Here is a tiny trained network, its code and every weight. The questions are about switching its units off for an input and a class, where a switched-off unit gives its printed mean instead of its output.

import numpy as np


def w(rows, s, z=0):
    codes = np.array(rows[::2]) - 128.0
    scale = np.full(codes.shape[1], s)
    scale[-1] = z or s
    return codes * scale


def f(y):
    return y / 2 * (1 + np.tanh(0.7978845608 * (y + 0.044715 * y**3)))


def log_softmax(a):
    a = a - a.max(-1, keepdims=True)
    return a - np.log(np.exp(a).sum(-1, keepdims=True))


def net(x, mask):
    res = np.array(x, float).reshape(1, 7) / 4 @ E
    y = f(res @ A[0][:, :-1].T + A[0][:, -1])
    res = res + np.where(mask, y, B[0][:, -1]) @ B[0][:, :-1]
    return log_softmax(res[-1] @ U[:, :-1].T + U[:, -1])


A, B = {}, {}
E = w([
[127,107,132,126,107,119,153,167,135,95,117],'x0',
[147,160,118,128,108,94,128,152,109,161,95],'x1',
[131,174,28,212,91,194,67,131,79,65,107],'x2',
[78,73,134,84,113,118,115,123,81,100,113],'x3',
[138,217,194,196,166,74,118,132,101,152,175],'x4',
[130,96,139,120,132,130,146,128,125,62,120],'x5',
[179,255,139,89,157,123,35,156,179,151,85],'x6',
],0.0092)
A[0] = w([
[102,62,81,94,182,192,112,132,208,153,15,87],'N1',
[107,217,43,148,14,183,88,64,48,54,169,32],'N2',
[163,133,62,123,113,94,112,147,76,102,189,2],'N3',
[109,79,78,208,110,73,254,140,119,117,160,111],'N4',
[114,158,159,157,18,232,188,150,103,143,194,2],'N5',
[143,33,83,213,105,62,151,93,67,195,141,64],'N6',
[161,175,92,240,115,193,171,108,228,171,161,123],'N7',
[137,56,34,196,110,27,137,59,133,158,56,29],'N8',
[157,144,131,185,73,180,86,104,100,85,101,2],'N9',
[114,120,39,95,85,83,94,211,244,75,134,107],'N10',
[102,196,49,235,71,204,170,132,96,89,75,117],'N11',
],0.0057,0.002)
B[0] = w([
[151,212,141,238,1,103,124,133,71,120,177,181],'N1',
[79,111,196,68,194,100,179,47,201,142,161,253],'N2',
[208,190,164,135,179,116,209,81,121,161,99,135],'N3',
[184,103,153,20,131,212,38,113,82,124,241,208],'N4',
[182,117,146,106,61,191,91,30,200,172,134,143],'N5',
[126,142,199,118,172,232,55,136,134,58,75,185],'N6',
[36,96,142,113,128,140,178,211,32,121,104,186],'N7',
[220,63,182,123,97,47,138,245,85,61,148,153],'N8',
[134,140,203,157,87,105,176,169,164,82,198,175],'N9',
[136,94,175,163,66,36,40,134,61,163,214,164],'N10',
[104,106,184,31,155,78,162,90,202,96,115,250],'N11',
],0.0062,0.007)
U = w([
[106,104,194,136,51,71,217,101,213,137,108,38],'0',
[137,120,102,160,85,115,109,156,111,114,178,245],'1',
[214,138,204,162,65,224,43,153,93,122,110,35],'2',
[141,118,118,177,98,148,159,175,111,103,84,254],'3',
[69,89,144,208,89,154,190,198,115,113,56,149],'4',
[179,118,38,224,37,42,187,119,70,132,254,192],'5',
],0.0056,0.0019)

Each question gives the input, the list of numbers given to net, and the class t.
The units are the neurons (one row each of A and B). Each row of codes is followed by its name. A weight is (code - 128) times the scale printed after its matrix; where a second scale follows, it is the last column's (A, B and U).
mask holds one flag per neuron, in row order. A switched-off neuron (its flag False) gives its mean, the last column of its row in B, instead of its output. The means were averaged over made-up inputs and are rounded, as every weight is.
A unit's drop is (log p(t) with every unit on - log p(t) with that unit switched off) / (log p(t) with every unit on - log p(t) with every unit switched off).
The circuit of an input: a set's keep is (log p(t) with only the set's units on - log p(t) with every unit switched off) / (log p(t) with every unit on - log p(t) with every unit switched off). Starting from all 11 units, units are removed one at a time, each time the one whose removal leaves the highest keep (on an exact tie, the one counted first), for as long as the keep stays at least 0.8.
units of the circuit, in order: the units of the circuit, biggest drop first
most important unit: the unit with the biggest drop
top k neurons: the k neurons with the biggest drops, biggest first
drop when u is switched off: that unit's drop, to one decimal
input [6,-6,8,3,5,2,7], class 0: most important unit : N2
input [2,-4,3,-4,-8,5,6], class 5: units of the circuit, in order : N1; N10; N6
input [7,-1,0,-1,-5,8,-8], class 2: units of the circuit, in order : N4; N6
input [4,8,8,-5,-2,7,8], class 0: units of the circuit, in order : N11; N2
input [-7,-8,5,0,8,-7,4], class 3: units of the circuit, in order : N7; N4
input [-7,-1,0,-8,3,-6,6], class 4: units of the circuit, in order : N7; N4
input [-5,-6,6,-2,5,2,6], class 0: units of the circuit, in order : N2; N11; N4
input [-1,1,5,-6,5,4,1], class 4: top 2 neurons : N7; N4
input [3,0,8,-3,-3,3,-8], class 0: top 2 neurons : N11; N2
input [3,8,-7,6,6,4,-2], class 3: top 2 neurons : N2; N11
input [6,5,8,3,6,5,-8], class 0: top 2 neurons : N11; N2
input [-3,-7,-5,3,-1,7,-5], class 3: top 3 neurons : N2; N11; N10
input [6,-1,-1,-1,-7,2,2], class 5: top 3 neurons : N1; N10; N6
input [5,2,-4,0,-1,-4,-5], class 1: top neuron : N4
input [-4,5,6,6,6,2,-8], class 2: top 2 neurons : N6; N4
input [0,3,5,-8,-2,1,6], class 4: top 3 neurons : N7; N4; N5
input [4,-1,-1,0,-4,-4,-5], class 2: top 2 neurons : N4; N6
input [4,5,5,0,-7,7,-8], class 2: top 3 neurons : N4; N6; N5
input [6,1,2,-5,7,-1,-8], class 2: top 2 neurons : N4; N6
input [-6,3,-5,-6,-8,2,5], class 5: most important unit : N1
input [7,-5,-3,-8,5,2,-1], class 4: drop when N6 is switched off : -0.1
input [-1,2,7,5,-4,-3,-6], class 0: drop when N10 is switched off : 0.0
input [1,2,1,-2,8,2,-8], class 2: drop when N6 is switched off : 0.3
